Below are the code and all the weights of a small trained network. Each question names an input and a target symbol and asks about switching units off, where a switched-off unit gives its printed mean instead of its output.

import numpy as np


def w(rows, s, z=0):
    codes = np.array(rows[::2]) - 128.0
    scale = np.full(codes.shape[1], s)
    scale[-1] = z or s
    return codes * scale


def f(y):
    return y / 2 * (1 + np.tanh(0.7978845608 * (y + 0.044715 * y**3)))


def softmax(a):
    e = np.exp(a - a.max(-1, keepdims=True))
    return e / e.sum(-1, keepdims=True)


def log_softmax(a):
    a = a - a.max(-1, keepdims=True)
    return a - np.log(np.exp(a).sum(-1, keepdims=True))


def net(x, mask):
    ids = ['αβγδζηθλμπστφψω'.index(c) for c in x.split()]
    T = len(ids)
    res = E[ids] + P[:T]
    r = res
    for j in range(3):
        rows = slice(4 * j, 4 * j + 4)
        q, k, v = (r @ M[0][rows].T for M in (Q, K, V))
        z = softmax(np.where(np.tri(T) > 0, q @ k.T / 4**0.5, -1e9)) @ v
        o = O[0][rows]
        res = res + np.where(mask[j], z, o[:, -1]) @ o[:, :-1]
    y = f(res @ A[0][:, :-1].T + A[0][:, -1])
    res = res + np.where(mask[3:19], y, B[0][:, -1]) @ B[0][:, :-1]
    return log_softmax(res[-1] @ U[:, :-1].T + U[:, -1])


Q, K, V, O, A, B = {}, {}, {}, {}, {}, {}
E = w([
[4,213,227],'α',
[93,142,172],'β',
[108,125,126],'γ',
[88,154,159],'δ',
[127,134,159],'ζ',
[238,46,133],'η',
[78,119,87],'θ',
[50,166,148],'λ',
[161,65,63],'μ',
[133,163,198],'π',
[108,126,148],'σ',
[166,141,172],'τ',
[132,145,163],'φ',
[67,125,62],'ψ',
[108,118,94],'ω',
],0.017)
P = w([
[139,152,6],'0',
[116,24,191],'1',
[127,204,226],'2',
[229,143,61],'3',
[104,24,141],'4',
[143,184,233],'5',
],0.013)
Q[0] = w([
[85,133,83],'h0',
[173,71,234],'h0',
[220,152,131],'h0',
[93,170,205],'h0',
[132,230,130],'h1',
[105,165,148],'h1',
[184,103,161],'h1',
[112,2,115],'h1',
[87,130,237],'h2',
[233,243,179],'h2',
[189,59,31],'h2',
[100,164,107],'h2',
],0.0091)
K[0] = w([
[81,154,190],'h0',
[116,206,81],'h0',
[204,113,130],'h0',
[66,197,157],'h0',
[51,143,137],'h1',
[177,98,136],'h1',
[79,89,174],'h1',
[108,33,250],'h1',
[97,112,65],'h2',
[194,152,117],'h2',
[142,110,124],'h2',
[150,144,96],'h2',
],0.013)
V[0] = w([
[114,78,164],'h0',
[192,161,169],'h0',
[186,181,97],'h0',
[178,103,131],'h0',
[156,193,56],'h1',
[93,96,113],'h1',
[116,131,73],'h1',
[121,173,167],'h1',
[88,8,92],'h2',
[76,142,127],'h2',
[54,81,174],'h2',
[144,147,57],'h2',
],0.013)
O[0] = w([
[135,117,119,94],'h0',
[126,133,83,76],'h0',
[98,160,140,138],'h0',
[108,144,115,95],'h0',
[159,119,94,129],'h1',
[117,72,165,179],'h1',
[163,130,129,179],'h1',
[131,180,126,51],'h1',
[136,72,147,253],'h2',
[137,156,252,127],'h2',
[125,142,182,106],'h2',
[151,98,118,206],'h2',
],0.012,0.0053)
A[0] = w([
[147,45,116,56],'n0',
[53,156,105,167],'n1',
[103,98,53,2],'n2',
[193,114,116,250],'n3',
[152,203,122,175],'n4',
[126,221,162,185],'n5',
[96,255,42,50],'n6',
[147,47,150,118],'n7',
[89,196,103,127],'n8',
[68,71,155,49],'n9',
[126,86,237,193],'n10',
[91,156,123,138],'n11',
[107,155,137,123],'n12',
[4,141,90,148],'n13',
[124,69,230,133],'n14',
[7,212,175,38],'n15',
],0.0097,0.0072)
B[0] = w([
[131,182,170,170],'n0',
[164,131,106,133],'n1',
[208,99,232,142],'n2',
[4,159,159,190],'n3',
[162,255,124,145],'n4',
[87,179,110,150],'n5',
[199,92,196,147],'n6',
[117,178,251,198],'n7',
[76,183,183,134],'n8',
[106,186,28,169],'n9',
[194,106,41,251],'n10',
[234,163,60,127],'n11',
[196,102,148,127],'n12',
[213,54,165,135],'n13',
[134,109,45,238],'n14',
[97,33,155,148],'n15',
],0.0061,0.017)
U = w([
[132,161,158,100],'α',
[87,144,109,77],'β',
[130,125,144,90],'γ',
[67,168,101,184],'δ',
[108,166,55,109],'ζ',
[5,93,61,188],'η',
[232,47,76,175],'θ',
[224,154,82,28],'λ',
[60,96,223,136],'μ',
[122,177,185,97],'π',
[154,164,59,106],'σ',
[57,172,95,97],'τ',
[167,180,75,67],'φ',
[234,94,228,3],'ψ',
[60,94,206,150],'ω',
],0.011,0.0042)

Each question gives the input, a string of symbols that net reads in full, and the target symbol t.
The units are the heads (4 rows each of Q, K, V and O) and the neurons (one row each of A and B). Each row of codes is followed by its name. A weight is (code - 128) times the scale printed after its matrix; where a second scale follows, it is the last column's (O, A, B and U).
mask holds one flag per unit, heads first, then neurons. A switched-off unit (its flag False) gives its mean, the last column of its rows in O or B, instead of its output. The means were averaged over made-up inputs and are rounded, as every weight is.
A unit's drop is (log p(t) with every unit on - log p(t) with that unit switched off) / (log p(t) with every unit on - log p(t) with every unit switched off).
The circuit of an input: a set's keep is (log p(t) with only the set's units on - log p(t) with every unit switched off) / (log p(t) with every unit on - log p(t) with every unit switched off). Starting from the 12 units with the biggest drops (on a tie, the unit counted first), units are removed one at a time, each time the one whose removal leaves the highest keep (on an exact tie, the one counted first), for as long as the keep stays at least 0.8.
units of the circuit, in order: the units of the circuit, biggest drop first
top k neurons: the k neurons with the biggest drops, biggest first
heads that matter: for each layer, one digit per head in row order, 1 if its drop is at least 0.15 and else 0, layers parted by /
input β σ α μ, target π: units of the circuit, in order	(h2 h1)
input η σ ζ, target η: units of the circuit, in order	(h2 n10)
input ψ δ η η λ λ, target ψ: top 2 neurons	(n7 n9)
input ψ α β, target ψ: units of the circuit, in order	(h1 h2)
input λ φ η α, target π: units of the circuit, in order	(h2 n14)
input τ γ α θ, target π: units of the circuit, in order	(h2 n14)
input γ γ α θ, target π: units of the circuit, in order	(h2)
input π β φ φ ψ, target θ: units of the circuit, in order	(n3 n10 h2 n14)
input δ σ δ π, target φ: units of the circuit, in order	(h2 n4)
input ψ μ δ, target θ: units of the circuit, in order	(n10 n14 h2)
input λ ψ ψ μ α, target θ: top 2 neurons	(n10 n14)
input η ζ ζ μ δ θ, target η: units of the circuit, in order	(n7 h2)
input θ λ μ τ π, target θ: heads that matter	000
input α τ η μ π, target θ: top 4 neurons	(n10 n3 n14 n7)
input π δ λ, target π: units of the circuit, in order	(h2 h1 n14 n6)
input γ α γ γ θ, target θ: heads that matter	001
input γ η θ ζ η, target η: heads that matter	010
input α θ α δ, target π: heads that matter	011
input θ φ σ, target θ: heads that matter	000
input η θ φ, target η: top neuron	(n10)
input θ μ θ π ψ, target θ: top 4 neurons	(n10 n3 n14 n5)
input θ μ τ, target θ: top neuron	(n10)
